Below is a small trained network, with its code and all its weights. Each question gives an input and a class and asks what happens when units are switched off, that is, made to give their printed mean instead of their output.

import numpy as np


def w(rows, s, z=0):
    codes = np.array(rows[::2]) - 128.0
    scale = np.full(codes.shape[1], s)
    scale[-1] = z or s
    return codes * scale


def f(y):
    return y / 2 * (1 + np.tanh(0.7978845608 * (y + 0.044715 * y**3)))


def log_softmax(a):
    a = a - a.max(-1, keepdims=True)
    return a - np.log(np.exp(a).sum(-1, keepdims=True))


def net(x, mask):
    res = np.array(x, float).reshape(1, 5) / 4 @ E
    y = f(res @ A[0][:, :-1].T + A[0][:, -1])
    res = res + np.where(mask, y, B[0][:, -1]) @ B[0][:, :-1]
    return log_softmax(res[-1] @ U[:, :-1].T + U[:, -1])


A, B = {}, {}
E = w([
[118,51,172,142,161,108,215,110,68,91],'x0',
[119,97,80,115,155,51,114,92,64,134],'x1',
[127,136,127,164,167,156,140,133,121,250],'x2',
[83,136,82,156,112,151,180,102,155,165],'x3',
[127,135,184,223,106,155,62,66,166,143],'x4',
],0.013)
A[0] = w([
[248,112,140,90,135,137,70,130,103,153,156],'n1',
[111,83,139,118,140,131,89,132,94,111,137],'n2',
[85,130,112,184,96,172,136,136,142,161,205],'n3',
[167,159,116,128,114,151,127,194,184,128,203],'n4',
[159,158,127,114,66,96,152,113,179,113,137],'n5',
[122,99,89,134,81,144,123,123,163,92,176],'n6',
[175,97,156,154,121,78,100,105,133,76,227],'n7',
[156,144,119,84,137,141,154,130,142,84,211],'n8',
[140,141,177,133,150,156,134,202,161,153,232],'n9',
[137,110,140,140,218,136,147,173,80,125,210],'n10',
[102,96,118,67,149,31,170,155,95,136,250],'n11',
[137,123,84,133,129,153,140,133,153,146,90],'n12',
[103,146,110,175,123,173,117,105,136,172,171],'n13',
[99,99,129,161,105,117,93,126,103,97,190],'n14',
],0.012,0.0022)
B[0] = w([
[93,205,186,3,69,142,116,240,41,173,184],'n1',
[166,124,114,182,216,42,171,116,178,120,157],'n2',
[116,92,44,219,194,137,139,29,177,145,200],'n3',
[176,197,127,77,154,167,127,163,211,151,200],'n4',
[44,121,147,127,88,197,93,146,72,189,163],'n5',
[89,186,160,93,166,139,145,115,84,201,162],'n6',
[147,75,159,143,100,84,144,99,78,166,191],'n7',
[139,126,78,81,152,139,69,223,100,102,174],'n8',
[102,131,127,230,132,211,67,55,120,169,198],'n9',
[112,106,127,40,201,176,71,107,199,150,198],'n10',
[175,84,77,33,219,68,32,175,106,11,250],'n11',
[164,62,130,150,154,151,152,120,208,136,158],'n12',
[170,127,127,117,200,120,98,4,117,64,206],'n13',
[33,91,161,196,110,73,190,79,136,151,160],'n14',
],0.0072,0.015)
U = w([
[170,101,67,164,148,120,139,93,196,107,174],'0',
[178,100,59,79,176,86,121,189,122,61,180],'1',
[142,189,118,110,134,244,109,173,159,120,166],'2',
[113,138,183,137,52,88,156,149,114,177,1],'3',
],0.011,0.00095)

Each question gives the input, the list of numbers given to net, and the class t.
The units are the neurons (one row each of A and B). Each row of codes is followed by its name. A weight is (code - 128) times the scale printed after its matrix; where a second scale follows, it is the last column's (A, B and U).
mask holds one flag per neuron, in row order. A switched-off neuron (its flag False) gives its mean, the last column of its row in B, instead of its output. The means were averaged over made-up inputs and are rounded, as every weight is.
A unit's drop is (log p(t) with every unit on - log p(t) with that unit switched off) / (log p(t) with every unit on - log p(t) with every unit switched off).
The circuit of an input: a set's keep is (log p(t) with only the set's units on - log p(t) with every unit switched off) / (log p(t) with every unit on - log p(t) with every unit switched off). Starting from the 12 units with the biggest drops (on a tie, the unit counted first), units are removed one at a time, each time the one whose removal leaves the highest keep (on an exact tie, the one counted first), for as long as the keep stays at least 0.8.
circuit, biggest first: the units of the circuit, biggest drop first
k most important neurons: the k neurons with the biggest drops, biggest first
drop when u is switched off: that unit's drop, to one decimal
input [2,-6,0,4,2], class 0: circuit, biggest first => [n3]
input [-8,1,7,0,-8], class 2: circuit, biggest first => [n4, n9]
input [4,-7,-1,-4,-4], class 2: 2 most important neurons => [n9, n11]
input [6,1,4,-5,6], class 3: circuit, biggest first => [n11, n3]
input [-7,2,-3,-4,-3], class 2: circuit, biggest first => [n11, n1]
input [-3,0,-4,1,-2], class 2: 2 most important neurons => [n11, n5]
input [5,-8,4,-2,3], class 0: 3 most important neurons => [n1, n3, n5]
input [4,-4,8,-3,3], class 0: 4 most important neurons => [n3, n13, n4, n5]
input [3,2,-8,8,7], class 3: 2 most important neurons => [n11, n6]
input [2,-1,-7,-5,7], class 3: drop when n9 is switched off => 0.0
input [-5,4,-6,1,0], class 3: drop when n13 is switched off => 0.1
input [5,-6,1,-4,7], class 0: drop when n1 is switched off => 0.3
